Below are the code and all the weights of a small trained network. Each question names an input and a class and asks about switching units off, where a switched-off unit gives its printed mean instead of its output.

import numpy as np


def w(rows, s, z=0):
    codes = np.array(rows[::2]) - 128.0
    scale = np.full(codes.shape[1], s)
    scale[-1] = z or s
    return codes * scale


def f(y):
    return y / 2 * (1 + np.tanh(0.7978845608 * (y + 0.044715 * y**3)))


def log_softmax(a):
    a = a - a.max(-1, keepdims=True)
    return a - np.log(np.exp(a).sum(-1, keepdims=True))


def net(x, mask):
    res = np.array(x, float).reshape(1, 7) / 4 @ E
    y = f(res @ A[0][:, :-1].T + A[0][:, -1])
    res = res + np.where(mask, y, B[0][:, -1]) @ B[0][:, :-1]
    return log_softmax(res[-1] @ U[:, :-1].T + U[:, -1])


A, B = {}, {}
E = w([
[1,196,165,113,81,162,164,74],'x0',
[168,172,109,135,158,209,109,141],'x1',
[164,111,139,86,246,129,131,86],'x2',
[118,125,98,83,139,81,219,31],'x3',
[139,241,58,193,185,153,130,134],'x4',
[182,128,247,251,97,120,69,85],'x5',
[157,128,77,99,29,172,144,167],'x6',
],0.0065)
A[0] = w([
[143,84,177,148,55,72,169,71,172],'n1',
[96,202,37,124,116,168,149,133,254],'n2',
[178,93,197,197,105,80,106,103,205],'n3',
[95,161,92,123,220,103,140,112,220],'n4',
[82,118,171,117,63,114,123,152,171],'n5',
[90,64,188,104,78,65,122,144,172],'n6',
[202,71,207,140,161,152,69,136,186],'n7',
[72,156,174,155,40,157,112,118,167],'n8',
[82,143,123,89,223,99,169,89,153],'n9',
[82,121,176,137,52,119,116,140,191],'n10',
[143,181,46,157,191,126,136,139,170],'n11',
[155,71,79,47,96,141,152,131,202],'n12',
[132,166,3,137,170,137,160,144,203],'n13',
[90,232,125,182,98,227,116,112,146],'n14',
[63,114,161,101,60,122,92,173,156],'n15',
[178,149,130,194,190,143,39,187,196],'n16',
[75,139,152,99,197,94,154,69,164],'n17',
[113,106,121,45,194,121,172,74,191],'n18',
[195,163,125,191,216,134,40,175,207],'n19',
[136,94,139,58,197,124,176,57,188],'n20',
[86,134,103,81,216,91,160,85,163],'n21',
[148,134,20,82,123,147,152,173,185],'n22',
[143,157,15,122,155,140,139,180,202],'n23',
[67,133,94,66,187,99,159,125,182],'n24',
[142,119,47,84,109,143,148,167,155],'n25',
[190,92,182,194,145,91,116,82,187],'n26',
[194,71,212,162,135,122,85,122,213],'n27',
[132,125,37,95,123,146,139,179,173],'n28',
[105,129,175,188,36,89,164,73,186],'n29',
[177,142,137,189,188,137,66,182,183],'n30',
[132,114,58,55,102,126,154,156,155],'n31',
[125,94,83,93,39,121,152,158,177],'n32',
],0.0075,0.0042)
B[0] = w([
[115,153,27,125,130,125,148,115,206],'n1',
[157,140,205,144,70,129,175,135,235],'n2',
[89,168,52,152,179,91,80,102,242],'n3',
[118,54,227,127,146,121,162,58,197],'n4',
[67,97,76,132,62,170,139,163,186],'n5',
[78,76,48,94,122,137,142,133,204],'n6',
[147,159,109,117,203,142,59,178,238],'n7',
[55,170,116,171,50,204,122,149,208],'n8',
[86,103,213,89,182,136,171,61,190],'n9',
[45,121,67,141,61,175,123,161,203],'n10',
[176,25,174,170,96,120,172,83,190],'n11',
[173,177,102,2,138,101,144,200,199],'n12',
[179,80,167,143,94,111,174,115,212],'n13',
[132,204,216,178,97,167,116,120,211],'n14',
[66,82,117,111,71,167,128,169,189],'n15',
[157,67,174,198,149,113,69,134,246],'n16',
[45,133,143,91,188,112,149,52,189],'n17',
[117,145,175,20,183,162,179,109,204],'n18',
[168,40,182,190,164,110,77,121,255],'n19',
[131,161,145,30,214,193,158,98,203],'n20',
[109,112,208,89,160,140,170,91,193],'n21',
[189,136,153,117,96,61,167,160,207],'n22',
[193,89,148,154,87,86,158,125,210],'n23',
[114,112,176,88,128,107,186,117,198],'n24',
[194,152,137,100,94,52,160,176,182],'n25',
[137,180,79,143,223,81,87,97,225],'n26',
[121,161,78,121,200,122,70,152,248],'n27',
[171,127,142,122,94,73,148,154,191],'n28',
[68,180,64,157,103,124,148,87,220],'n29',
[156,49,156,208,173,103,54,127,226],'n30',
[158,145,139,75,106,83,158,169,189],'n31',
[125,139,89,84,77,101,125,200,195],'n32',
],0.0071,0.0074)
U = w([
[188,181,97,49,209,184,117,135,2],'0',
[56,65,45,111,76,176,130,169,229],'1',
[89,109,205,73,183,135,193,54,126],'2',
[90,223,174,183,58,223,125,142,168],'3',
[189,141,128,77,74,58,177,212,172],'4',
[194,52,171,206,111,104,146,98,18],'5',
[97,210,38,173,151,77,123,65,134],'6',
[140,102,139,177,216,106,1,159,142],'7',
],0.0069,0.00049)

Each question gives the input, the list of numbers given to net, and the class t.
The units are the neurons (one row each of A and B). Each row of codes is followed by its name. A weight is (code - 128) times the scale printed after its matrix; where a second scale follows, it is the last column's (A, B and U).
mask holds one flag per neuron, in row order. A switched-off neuron (its flag False) gives its mean, the last column of its row in B, instead of its output. The means were averaged over made-up inputs and are rounded, as every weight is.
A unit's drop is (log p(t) with every unit on - log p(t) with that unit switched off) / (log p(t) with every unit on - log p(t) with every unit switched off).
The circuit of an input: a set's keep is (log p(t) with only the set's units on - log p(t) with every unit switched off) / (log p(t) with every unit on - log p(t) with every unit switched off). Starting from the 12 units with the biggest drops (on a tie, the unit counted first), units are removed one at a time, each time the one whose removal leaves the highest keep (on an exact tie, the one counted first), for as long as the keep stays at least 0.8.
units of the circuit, in order: the units of the circuit, biggest drop first
unit that matters most: the unit with the biggest drop
k most important neurons: the k neurons with the biggest drops, biggest first
drop of u: that unit's drop, to one decimal
input [-6,3,0,-3,-1,-8,-7], class 5: units of the circuit, in order : n23, n11, n13
input [4,8,-8,2,7,-8,-7], class 2: units of the circuit, in order : n4
input [-8,6,7,-2,7,1,-2], class 5: 2 most important neurons : n11, n13
input [2,-1,-3,-2,-8,-6,-2], class 1: units of the circuit, in order : n6, n15
input [-8,6,-2,-1,-8,-7,-8], class 0: units of the circuit, in order : n20, n12
input [1,-3,1,-4,-3,7,5], class 6: units of the circuit, in order : n3, n29, n1
input [6,3,5,4,8,-7,8], class 4: 2 most important neurons : n22, n25
input [-5,1,7,7,3,0,6], class 2: 2 most important neurons : n20, n18
input [6,2,-5,8,1,7,5], class 3: 2 most important neurons : n14, n8
input [-3,-7,4,8,7,-1,8], class 4: 3 most important neurons : n22, n25, n12
input [4,3,0,-2,7,8,0], class 7: 3 most important neurons : n19, n30, n16
input [3,8,-8,-7,-8,3,-6], class 1: drop of n5 : 0.2
input [-4,0,-8,3,-3,7,-1], class 6: drop of n11 : 0.0
input [3,-8,-1,-5,7,-2,2], class 3: drop of n12 : 0.1
input [8,-6,-6,-7,-3,7,3], class 1: unit that matters most : n6
